Each row has a name. Each question is about the rows just above it.

+1.63 +4.58 +1.03 +0.93 -0.96 -3.45 +2.16 -0.83 +4.26 +5.41 +2.16 -1.22 +1.65 +0.94 +4.32 -1.99 -2.77 +2.06 -1.85 -3.50 -1.92 -0.06 +6.27 -1.86 -0.57 -1.91 -2.30 -2.78 +1.34 -3.20 +0.47 -2.05 +0.39 -4.47 +2.34 -5.17 +8.48 +1.54 +5.51 +3.77 +3.47 -1.69 +1.53 +2.65 -1.36 +2.58 -0.85 -2.09 +2.70 -2.07 +2.60 : zov
-1.80 -4.65 -0.95 -1.09 +1.22 +3.17 -2.00 +0.88 -4.03 -5.37 -2.16 +1.01 -1.63 -0.73 -4.32 +2.15 +2.79 -1.91 +2.02 +3.85 +0.46 -0.24 -6.31 +1.86 +0.56 +1.60 +2.39 +2.61 -1.43 +3.02 -0.51 +2.17 -0.30 +4.44 -2.16 +5.31 -8.40 -1.52 -5.73 -3.83 -3.42 +1.93 -1.61 -2.67 +1.11 -2.90 +0.39 +2.05 -2.47 +2.08 -2.76 : fitam
+2.44 +3.67 -1.92 +2.61 -5.02 +0.74 -1.23 +1.65 -2.32 +5.47 +0.57 +3.23 +0.91 +0.30 +1.02 -3.81 -2.40 -0.52 -6.97 -5.45 +0.95 +4.75 +2.96 +0.39 -0.82 -0.44 -3.95 +0.26 +3.97 -1.97 +1.36 -1.54 -1.49 -0.36 +0.88 -4.79 +4.43 -1.26 +5.35 +1.61 +3.42 -1.72 +2.65 +1.88 +0.09 +3.25 +5.88 -0.29 -1.71 -2.60 +3.50 : lel
+2.36 +3.00 -2.48 +0.56 -5.47 +1.69 -1.97 +2.15 -3.46 +4.66 +1.21 +3.97 +0.78 +0.19 +0.30 -3.60 -2.16 -1.36 -7.42 -5.52 +1.26 +5.47 +1.65 +0.94 -0.89 -0.16 -3.82 +1.02 +3.95 -1.50 +1.39 -1.29 -1.86 +0.61 +0.70 -4.20 +2.86 -1.89 +4.50 +0.85 +3.05 -1.44 +2.56 +1.28 +0.29 +2.86 +7.03 +0.16 -2.64 -2.50 +3.43 : lige
-1.80 -4.65 -0.95 -1.09 +1.22 +3.17 -2.00 +0.88 -4.03 -5.37 -2.16 +1.01 -1.63 -0.73 -4.32 +2.15 +2.79 -1.91 +2.02 +3.85 +0.46 -0.24 -6.31 +1.86 +0.56 +1.60 +2.39 +3.09 -1.43 +3.02 -0.51 +2.17 -0.30 +4.44 -2.16 +5.31 -8.40 -1.52 -5.73 -3.83 -3.42 +1.93 -1.61 -2.67 +1.11 -2.90 +0.39 +2.05 -2.47 +2.08 -2.76 : gufit
Whose row is -1.80 -4.65 -0.95 -1.09 +1.22 +3.17 -2.00 +0.88 -4.03 -5.37 -2.16 +1.01 -1.63 -0.73 -4.32 +2.15 +2.79 -1.91 +2.02 +3.85 +0.46 -0.24 -6.31 +1.86 +0.56 +1.60 +2.39 +3.09 -1.43 +3.02 -0.51 +2.17 -0.30 +4.44 -2.16 +5.31 -8.40 -1.52 -5.73 -3.83 -3.42 +1.93 -1.61 -2.67 +1.11 -2.90 +0.39 +2.05 -2.47 +2.08 -2.76? | gufit

-3.92 +3.80 -4.34 +2.91 -4.33 -3.94 -4.38 -4.41 +3.68 +3.41 -4.32 +3.52 +3.42 -4.61 -4.27 -3.84 +1.37 -3.96 -4.25 +3.69 -4.53 -> Voka
-5.18 +5.01 -5.25 +4.08 -5.25 -5.28 -5.29 -5.32 +4.90 +3.26 -5.24 +3.38 +3.25 -5.49 -5.19 -5.64 +2.47 -5.27 +4.48 +3.54 -5.42 -> ginup
+5.92 -6.84 +2.93 -6.96 +3.08 +6.53 +2.96 +2.92 +2.61 +4.62 +3.05 +4.78 +4.61 +2.49 +3.09 +9.90 -7.67 +6.42 +3.15 +4.94 +2.58 -> gire
-2.96 +2.71 -3.60 +1.91 -3.57 -2.91 -3.63 -3.65 +2.61 +3.47 -3.57 +3.57 -5.32 -3.88 -3.52 -2.54 +0.46 -2.92 +1.77 +4.63 -3.80 -> Sug
+2.76 -3.47 +0.62 -3.82 +0.72 +3.17 +0.62 +0.59 -3.49 +4.20 +0.70 +4.32 +4.17 +0.24 +0.74 +5.45 -4.79 +3.09 +0.79 +4.44 +0.31 -> nobok
+2.77 -3.43 +0.61 -3.79 +0.71 +3.18 +0.62 +0.58 -3.46 +4.22 +0.69 +4.34 +4.20 +0.23 +0.74 +5.49 -4.77 +3.09 +0.78 +4.49 +0.30 -> rugap
+3.09 -3.76 +0.84 -4.10 +0.94 +3.52 +0.85 +0.81 -3.79 +4.49 +0.93 +4.40 +4.26 +0.45 +0.97 +5.95 -5.06 +3.42 +1.02 +9.90 +0.53 -> Bod
+2.61 -3.32 +0.49 -3.67 +0.59 +3.00 +0.50 +0.47 -3.34 +4.22 +0.30 +4.36 +4.20 +0.11 +0.62 +5.25 -4.65 +2.92 +0.66 +4.53 +0.19 -> bar
+5.34 -6.18 +2.50 -6.35 +2.64 +5.91 +2.60 +2.49 -6.19 +4.54 +2.61 +4.67 +4.51 +2.07 +2.65 +9.08 -7.13 +5.80 +2.71 +4.82 +2.16 -> Beruf
-2.96 +2.71 -3.60 +1.91 -3.57 -2.91 -3.63 -3.65 +2.61 +3.47 -3.57 +3.57 +3.44 -3.88 -3.52 -2.54 +0.46 -2.92 -3.50 +3.64 -3.80 -> tobo
The one value in ginup and Sug: | -5.32
Where do +5.34 -6.18 +2.50 -6.35 +2.64 +5.91 +2.60 +2.49 -6.19 +4.54 +2.61 +4.67 +4.51 +2.07 +2.65 +9.08 -7.13 +5.80 +2.71 +4.82 +2.16 appear? | Beruf
The one value in tobo and gire: | +2.61
Which value is in both bar and Sug? | +2.61
Shared by gire and tobo: | +2.61

